[[ 14  86  40 -53  78 -64]
 [ 39  28  24  33  28  46]]
:
[[ 39  28  24  33  28  46]
 [ 14  86  40 -53  78 -64]]

[[  2  33  11 -11]
 [  7  17  -6  12]
 [  3   7  -5   6]
 [ -2 109  -3  61]
 [ 11  37 -31  -9]
 [ 14  15 -20  19]
 [ 17  34 -17   5]]
:
[[ 17  34 -17   5]
 [  2  33  11 -11]
 [  7  17  -6  12]
 [  3   7  -5   6]
 [ -2 109  -3  61]
 [ 11  37 -31  -9]
 [ 14  15 -20  19]]

[[-56  95 -24 -17]
 [-18 -69  56 -94]
 [ -8 100 -88 -37]
 [-38  99 -54 -11]
 [ 69 -44  -7 -85]
 [  7  31  83  63]
 [ -5 -40 -13  75]
 [ 46  46 -83  81]
 [-17 -44 -65  -4]
 [ 83 -26  31  50]
 [-68  97  -8  12]]
:
[[-68  97  -8  12]
 [-56  95 -24 -17]
 [-18 -69  56 -94]
 [ -8 100 -88 -37]
 [-38  99 -54 -11]
 [ 69 -44  -7 -85]
 [  7  31  83  63]
 [ -5 -40 -13  75]
 [ 46  46 -83  81]
 [-17 -44 -65  -4]
 [ 83 -26  31  50]]

[[-20   6  65 -32   8 -22  84 -38]
 [ 25  26 -20  11  56 -61 -58  43]
 [ 18 -14  33  16  18 -27   6 -68]
 [ 22 -89 -44   0 -13  -9  40 -28]]
:
[[ 22 -89 -44   0 -13  -9  40 -28]
 [-20   6  65 -32   8 -22  84 -38]
 [ 25  26 -20  11  56 -61 -58  43]
 [ 18 -14  33  16  18 -27   6 -68]]

[[  19   43  -29   52  -61   33  -84  -61  -31   28]
 [  31  -65   18  -21   19  -20   23   38  -50  -17]
 [  76   36    5   45  -35    1  -66  -12  -62   14]
 [ -70   54  -49   30  -50   49  -48  -82   51   30]
 [ -89   17  -27  -15    3   22   27  -30   83    5]
 [-102   22  -35  -10   -7   32   17  -47   87   11]
 [  94   25   19   36  -20  -13  -53   10  -72    5]
 [  78    7    8   35  -27   -3  -55   -1  -78    8]]
:
[[  78    7    8   35  -27   -3  -55   -1  -78    8]
 [  19   43  -29   52  -61   33  -84  -61  -31   28]
 [  31  -65   18  -21   19  -20   23   38  -50  -17]
 [  76   36    5   45  -35    1  -66  -12  -62   14]
 [ -70   54  -49   30  -50   49  -48  -82   51   30]
 [ -89   17  -27  -15    3   22   27  -30   83    5]
 [-102   22  -35  -10   -7   32   17  -47   87   11]
 [  94   25   19   36  -20  -13  -53   10  -72    5]]

[[ -64  -36  -42   46]
 [  16   -8  -36  -50]
 [   1  -35  -15  -96]
 [  46  -14  -59  -26]
 [ -71   30   16  -41]
 [ -57   40 -101 -110]
 [  10  -60    9  -16]
 [  16  -35    0  -35]
 [ -55   93   -3  -21]]
:
[[ -55   93   -3  -21]
 [ -64  -36  -42   46]
 [  16   -8  -36  -50]
 [   1  -35  -15  -96]
 [  46  -14  -59  -26]
 [ -71   30   16  -41]
 [ -57   40 -101 -110]
 [  10  -60    9  -16]
 [  16  -35    0  -35]]
---
[[-22 -55  98 106  36]
 [-27 -43  65  35   4]
 [ 36 -23  59 -42 -83]
 [-38 -49  88  56  21]
 [  2 -45  67  95  14]
 [-34 -51  84  54  16]
 [ 66 -62  69  64 -80]
 [ 11  -9 -14  23  -5]
 [-26 -44  69  38   7]
 [ 62 -68  82  77 -73]]
:
[[ 66 -62  69  64 -80]
 [ 62 -68  82  77 -73]
 [ 36 -23  59 -42 -83]
 [ 11  -9 -14  23  -5]
 [  2 -45  67  95  14]
 [-22 -55  98 106  36]
 [-26 -44  69  38   7]
 [-27 -43  65  35   4]
 [-34 -51  84  54  16]
 [-38 -49  88  56  21]]

[[-68  88  85 -95 -61  21 -55  -2]
 [ 52 -98 -54 -77 -52  71  58 -51]]
:
[[ 52 -98 -54 -77 -52  71  58 -51]
 [-68  88  85 -95 -61  21 -55  -2]]

[[-99 -43 -96  97  64  26 -46 -73   0  44 -90  42  33  45]
 [ 19   1  20 -54  -4 -79 -85  -2  47 -40 104  77   6  92]
 [-59 -30  31  66 -45  98  -1 -23  -6  37 -73  17  67 -56]]
:
[[ 19   1  20 -54  -4 -79 -85  -2  47 -40 104  77   6  92]
 [-59 -30  31  66 -45  98  -1 -23  -6  37 -73  17  67 -56]
 [-99 -43 -96  97  64  26 -46 -73   0  44 -90  42  33  45]]

[[-32  59]
 [ 16  14]
 [-77  80]
 [-71 -19]
 [-65  37]
 [-85 -89]
 [-12  -9]
 [  4  45]]
:
[[ 16  14]
 [  4  45]
 [-12  -9]
 [-32  59]
 [-65  37]
 [-71 -19]
 [-77  80]
 [-85 -89]]

[[-29  43]
 [ 19 -28]
 [ 65 -97]
 [ 66 -98]
 [ -8  11]
 [ 49 -72]
 [ -3   5]
 [-34  50]
 [ -1   2]]
:
[[ 66 -98]
 [ 65 -97]
 [ 49 -72]
 [ 19 -28]
 [ -1   2]
 [ -3   5]
 [ -8  11]
 [-29  43]
 [-34  50]]

[[-21 -27  87 -21  32 -54  88  48 -40 -14  45 -28  60]
 [ 14  72   4 -12  11   5 -41 -43   3  30  14 -90  -2]
 [-10 -62  -7  24 -28 -48 -11  46 -32 -65 -36  22  36]
 [  0  48 -55 -41  -5  41 -61 -55  13  32 -14 -62 -36]
 [-43 -14  -1 -59   5  40   0  36  -6 -44  42  28  12]
 [ 22 -57 -30   3 -41  38 -79  33   7  20 -50  38 -39]]
:
[[ 22 -57 -30   3 -41  38 -79  33   7  20 -50  38 -39]
 [ 14  72   4 -12  11   5 -41 -43   3  30  14 -90  -2]
 [  0  48 -55 -41  -5  41 -61 -55  13  32 -14 -62 -36]
 [-10 -62  -7  24 -28 -48 -11  46 -32 -65 -36  22  36]
 [-21 -27  87 -21  32 -54  88  48 -40 -14  45 -28  60]
 [-43 -14  -1 -59   5  40   0  36  -6 -44  42  28  12]]

[[-15  43   1 -19  72  66  37  52]
 [ 22 -44   7 -56 -30  21  33  10]
 [ 37 -51 -22 -18  11 -47  22 -19]
 [ 14  39  11 -26  32 -24  20  34]
 [-31  20 -12 -19  -8 -50  37   0]
 [-62   3  36 -73  46  -9 -53  67]
 [-52 -35 -46   6 -42  24   7  -4]
 [  2  25  -3  58   1  -7  -8 -24]
 [ 30  37  21 -18  83 -54   9  64]]
:
[[ 37 -51 -22 -18  11 -47  22 -19]
 [ 30  37  21 -18  83 -54   9  64]
 [ 22 -44   7 -56 -30  21  33  10]
 [ 14  39  11 -26  32 -24  20  34]
 [  2  25  -3  58   1  -7  -8 -24]
 [-15  43   1 -19  72  66  37  52]
 [-31  20 -12 -19  -8 -50  37   0]
 [-52 -35 -46   6 -42  24   7  -4]
 [-62   3  36 -73  46  -9 -53  67]]
